Below are the code and all the weights of a small trained network. Each question names an input and a class and asks about switching units off, where a switched-off unit gives its printed mean instead of its output.

import numpy as np


def w(rows, s, z=0):
    codes = np.array(rows[::2]) - 128.0
    scale = np.full(codes.shape[1], s)
    scale[-1] = z or s
    return codes * scale


def norm(h):
    return h / np.sqrt((h * h).mean(-1, keepdims=True) + 1e-5)


def f(y):
    return np.maximum(y, 0)


def log_softmax(a):
    a = a - a.max(-1, keepdims=True)
    return a - np.log(np.exp(a).sum(-1, keepdims=True))


def net(x, mask):
    res = np.array(x, float).reshape(1, 6) / 4 @ E
    u = 0
    for l in range(3):
        y = f(norm(res) @ A[l][:, :-1].T + A[l][:, -1])
        res = res + np.where(mask[u : u + 10], y, B[l][:, -1]) @ B[l][:, :-1]
        u += 10
    return log_softmax(norm(res)[-1] @ U[:, :-1].T + U[:, -1])


A, B = {}, {}
E = w([
[136,148,145],'x0',
[228,7,147],'x1',
[135,132,132],'x2',
[221,248,230],'x3',
[140,165,160],'x4',
[56,153,254],'x5',
],0.0056)
A[0] = w([
[138,167,83,90],'0.n0',
[22,157,2,129],'0.n1',
[214,17,170,150],'0.n2',
[147,135,108,158],'0.n3',
[175,115,72,108],'0.n4',
[33,102,25,81],'0.n5',
[168,195,66,190],'0.n6',
[187,132,43,1],'0.n7',
[177,190,221,124],'0.n8',
[131,164,38,116],'0.n9',
],0.0088,0.0033)
B[0] = w([
[68,155,187,152],'0.n0',
[114,74,124,253],'0.n1',
[174,215,171,249],'0.n2',
[128,125,170,159],'0.n3',
[134,210,111,179],'0.n4',
[199,2,128,235],'0.n5',
[82,188,90,212],'0.n6',
[194,114,50,167],'0.n7',
[118,113,105,241],'0.n8',
[181,143,120,188],'0.n9',
],0.0058,0.0048)
A[1] = w([
[96,67,158,186],'1.n0',
[35,169,64,101],'1.n1',
[127,142,164,63],'1.n2',
[94,111,248,190],'1.n3',
[175,183,149,116],'1.n4',
[148,99,151,77],'1.n5',
[112,52,86,100],'1.n6',
[155,85,151,37],'1.n7',
[73,76,96,3],'1.n8',
[144,190,102,93],'1.n9',
],0.015,0.0029)
B[1] = w([
[74,91,205,205],'1.n0',
[200,255,209,189],'1.n1',
[160,98,82,158],'1.n2',
[58,141,65,254],'1.n3',
[115,116,165,220],'1.n4',
[154,137,119,154],'1.n5',
[146,100,148,223],'1.n6',
[140,108,179,159],'1.n7',
[150,80,157,182],'1.n8',
[102,103,79,189],'1.n9',
],0.0099,0.0069)
A[2] = w([
[160,253,138,171],'2.n0',
[146,43,159,195],'2.n1',
[143,79,165,171],'2.n2',
[81,164,52,55],'2.n3',
[113,85,194,223],'2.n4',
[71,61,139,4],'2.n5',
[99,191,84,165],'2.n6',
[125,171,118,208],'2.n7',
[172,141,35,138],'2.n8',
[157,163,195,94],'2.n9',
],0.016,0.0029)
B[2] = w([
[153,5,90,254],'2.n0',
[190,234,148,225],'2.n1',
[203,249,105,192],'2.n2',
[195,151,195,160],'2.n3',
[32,180,109,211],'2.n4',
[221,102,128,187],'2.n5',
[164,38,193,192],'2.n6',
[170,12,77,179],'2.n7',
[28,160,3,173],'2.n8',
[190,98,138,180],'2.n9',
],0.0043,0.0094)
U = w([
[180,9,210,78],'0',
[154,85,173,222],'1',
[165,94,185,122],'2',
[152,121,168,176],'3',
[192,255,204,2],'4',
[43,154,56,203],'5',
],0.0083,0.0023)

Each question gives the input, the list of numbers given to net, and the class t.
The units are the neurons (one row each of A and B). Each row of codes is followed by its name. A weight is (code - 128) times the scale printed after its matrix; where a second scale follows, it is the last column's (A, B and U).
mask holds one flag per neuron, layer by layer. A switched-off neuron (its flag False) gives its mean, the last column of its row in B, instead of its output. The means were averaged over made-up inputs and are rounded, as every weight is.
A unit's drop is (log p(t) with every unit on - log p(t) with that unit switched off) / (log p(t) with every unit on - log p(t) with every unit switched off).
The circuit of an input: a set's keep is (log p(t) with only the set's units on - log p(t) with every unit switched off) / (log p(t) with every unit on - log p(t) with every unit switched off). Starting from the 12 units with the biggest drops (on a tie, the unit counted first), units are removed one at a time, each time the one whose removal leaves the highest keep (on an exact tie, the one counted first), for as long as the keep stays at least 0.8.
circuit, biggest first: the units of the circuit, biggest drop first
most important unit: the unit with the biggest drop
k most important neurons: the k neurons with the biggest drops, biggest first
top k neurons in layer l: the k neurons of layer l with the biggest drops, biggest first
drop of u: that unit's drop, to one decimal
input [0,-6,7,-8,1,3], class 0: circuit, biggest first => [0.n5, 1.n8]
input [8,-3,-2,8,7,7], class 0: most important unit => 2.n0
input [-1,-1,5,6,-1,-3], class 0: top 2 neurons in layer 1 => [1.n4, 1.n3]
input [-4,5,-4,0,-4,-2], class 4: top 2 neurons in layer 1 => [1.n3, 1.n1]
input [-7,4,-3,4,-1,-8], class 5: 2 most important neurons => [2.n8, 1.n1]
input [2,-1,5,7,-6,8], class 5: circuit, biggest first => [1.n3, 1.n1]
input [-1,6,-5,2,-1,4], class 4: top 4 neurons in layer 1 => [1.n4, 1.n7, 1.n1, 1.n2]
input [-2,0,0,8,6,7], class 0: 2 most important neurons => [1.n0, 2.n0]
input [0,8,7,-2,-4,-6], class 4: 3 most important neurons => [1.n3, 2.n0, 0.n2]
input [-4,5,0,4,-2,7], class 5: 3 most important neurons => [1.n3, 1.n1, 0.n5]
input [-5,8,1,-4,-1,4], class 4: 2 most important neurons => [0.n2, 2.n1]
input [-1,-3,5,8,-2,-7], class 0: top 2 neurons in layer 1 => [1.n3, 1.n4]
input [-5,8,-5,2,0,0], class 4: top 2 neurons in layer 1 => [1.n1, 1.n4]
input [2,0,2,1,5,6], class 5: circuit, biggest first => [1.n3]
input [3,7,1,0,-6,0], class 4: drop of 2.n0 => 0.1
input [1,2,-5,1,-3,-7], class 5: drop of 2.n8 => 0.6
input [1,-3,0,-6,-2,-1], class 0: drop of 0.n5 => 1.1
input [-4,8,2,-2,-3,-1], class 4: top 2 neurons in layer 0 => [0.n2, 0.n5]
